Below are the code and all the weights of a small trained network. Each question names an input and a class and asks about switching units off, where a switched-off unit gives its printed mean instead of its output.

import numpy as np


def w(rows, s, z=0):
    codes = np.array(rows[::2]) - 128.0
    scale = np.full(codes.shape[1], s)
    scale[-1] = z or s
    return codes * scale


def f(y):
    return np.maximum(y, 0)


def log_softmax(a):
    a = a - a.max(-1, keepdims=True)
    return a - np.log(np.exp(a).sum(-1, keepdims=True))


def net(x, mask):
    res = np.array(x, float).reshape(1, 5) / 4 @ E
    y = f(res @ A[0][:, :-1].T + A[0][:, -1])
    res = res + np.where(mask, y, B[0][:, -1]) @ B[0][:, :-1]
    return log_softmax(res[-1] @ U[:, :-1].T + U[:, -1])


A, B = {}, {}
E = w([
[128,129,128],'x0',
[99,225,87],'x1',
[249,158,146],'x2',
[127,128,128],'x3',
[167,85,33],'x4',
],0.014)
A[0] = w([
[105,166,247,254],'n1',
[145,104,62,152],'n2',
[116,163,153,147],'n3',
[95,145,156,111],'n4',
[147,125,227,163],'n5',
[83,162,90,131],'n6',
[154,165,133,177],'n7',
[146,112,88,171],'n8',
[166,106,157,138],'n9',
[180,231,102,62],'n10',
[131,147,201,133],'n11',
[70,161,79,130],'n12',
[127,184,130,197],'n13',
[135,147,213,159],'n14',
[87,148,73,89],'n15',
[202,93,177,136],'n16',
[186,110,167,150],'n17',
[98,141,108,151],'n18',
[135,138,183,109],'n19',
[88,155,172,145],'n20',
[143,98,24,139],'n21',
[199,74,128,36],'n22',
[109,112,2,129],'n23',
[210,199,124,80],'n24',
[93,5,168,195],'n25',
],0.016,0.0074)
B[0] = w([
[83,249,81,252],'n1',
[204,82,155,178],'n2',
[90,130,139,167],'n3',
[60,138,170,164],'n4',
[137,179,58,201],'n5',
[192,207,180,181],'n6',
[80,95,111,169],'n7',
[153,60,143,167],'n8',
[213,181,74,166],'n9',
[37,36,120,191],'n10',
[147,202,71,182],'n11',
[189,174,168,192],'n12',
[74,133,161,184],'n13',
[134,194,68,195],'n14',
[201,144,151,170],'n15',
[215,146,80,197],'n16',
[220,163,61,184],'n17',
[124,161,145,163],'n18',
[164,195,49,163],'n19',
[49,143,140,187],'n20',
[235,112,171,198],'n21',
[184,102,62,176],'n22',
[206,134,205,205],'n23',
[42,28,91,196],'n24',
[1,34,65,221],'n25',
],0.0089,0.019)
U = w([
[32,149,75,180],'0',
[210,233,121,198],'1',
[122,5,164,195],'2',
[190,112,94,3],'3',
[94,232,196,61],'4',
],0.011,0.0082)

Each question gives the input, the list of numbers given to net, and the class t.
The units are the neurons (one row each of A and B). Each row of codes is followed by its name. A weight is (code - 128) times the scale printed after its matrix; where a second scale follows, it is the last column's (A, B and U).
mask holds one flag per neuron, in row order. A switched-off neuron (its flag False) gives its mean, the last column of its row in B, instead of its output. The means were averaged over made-up inputs and are rounded, as every weight is.
A unit's drop is (log p(t) with every unit on - log p(t) with that unit switched off) / (log p(t) with every unit on - log p(t) with every unit switched off).
The circuit of an input: a set's keep is (log p(t) with only the set's units on - log p(t) with every unit switched off) / (log p(t) with every unit on - log p(t) with every unit switched off). Starting from the 12 units with the biggest drops (on a tie, the unit counted first), units are removed one at a time, each time the one whose removal leaves the highest keep (on an exact tie, the one counted first), for as long as the keep stays at least 0.8.
circuit, biggest first: the units of the circuit, biggest drop first
top k neurons: the k neurons with the biggest drops, biggest first
drop when u is switched off: that unit's drop, to one decimal
input [4,2,6,-1,-6], class 0: circuit, biggest first => [n24 n10]
input [-6,8,2,-1,-4], class 0: circuit, biggest first => [n10]
input [5,1,6,-3,-4], class 0: top 2 neurons => [n24 n10]
input [5,-6,-1,-7,3], class 2: top 2 neurons => [n25 n1]
input [6,6,0,-8,-5], class 4: top 2 neurons => [n25 n6]
input [0,1,-6,-1,-7], class 4: top 4 neurons => [n24 n10 n6 n12]
input [-1,-3,7,7,1], class 3: top 2 neurons => [n24 n1]
input [-4,1,-7,7,2], class 1: top 2 neurons => [n24 n10]
input [6,-6,1,-6,4], class 3: drop when n6 is switched off => -0.1
input [1,8,-7,-4,1], class 1: drop when n25 is switched off => 0.2
input [-7,5,-2,-4,-3], class 4: drop when n4 is switched off => 0.0
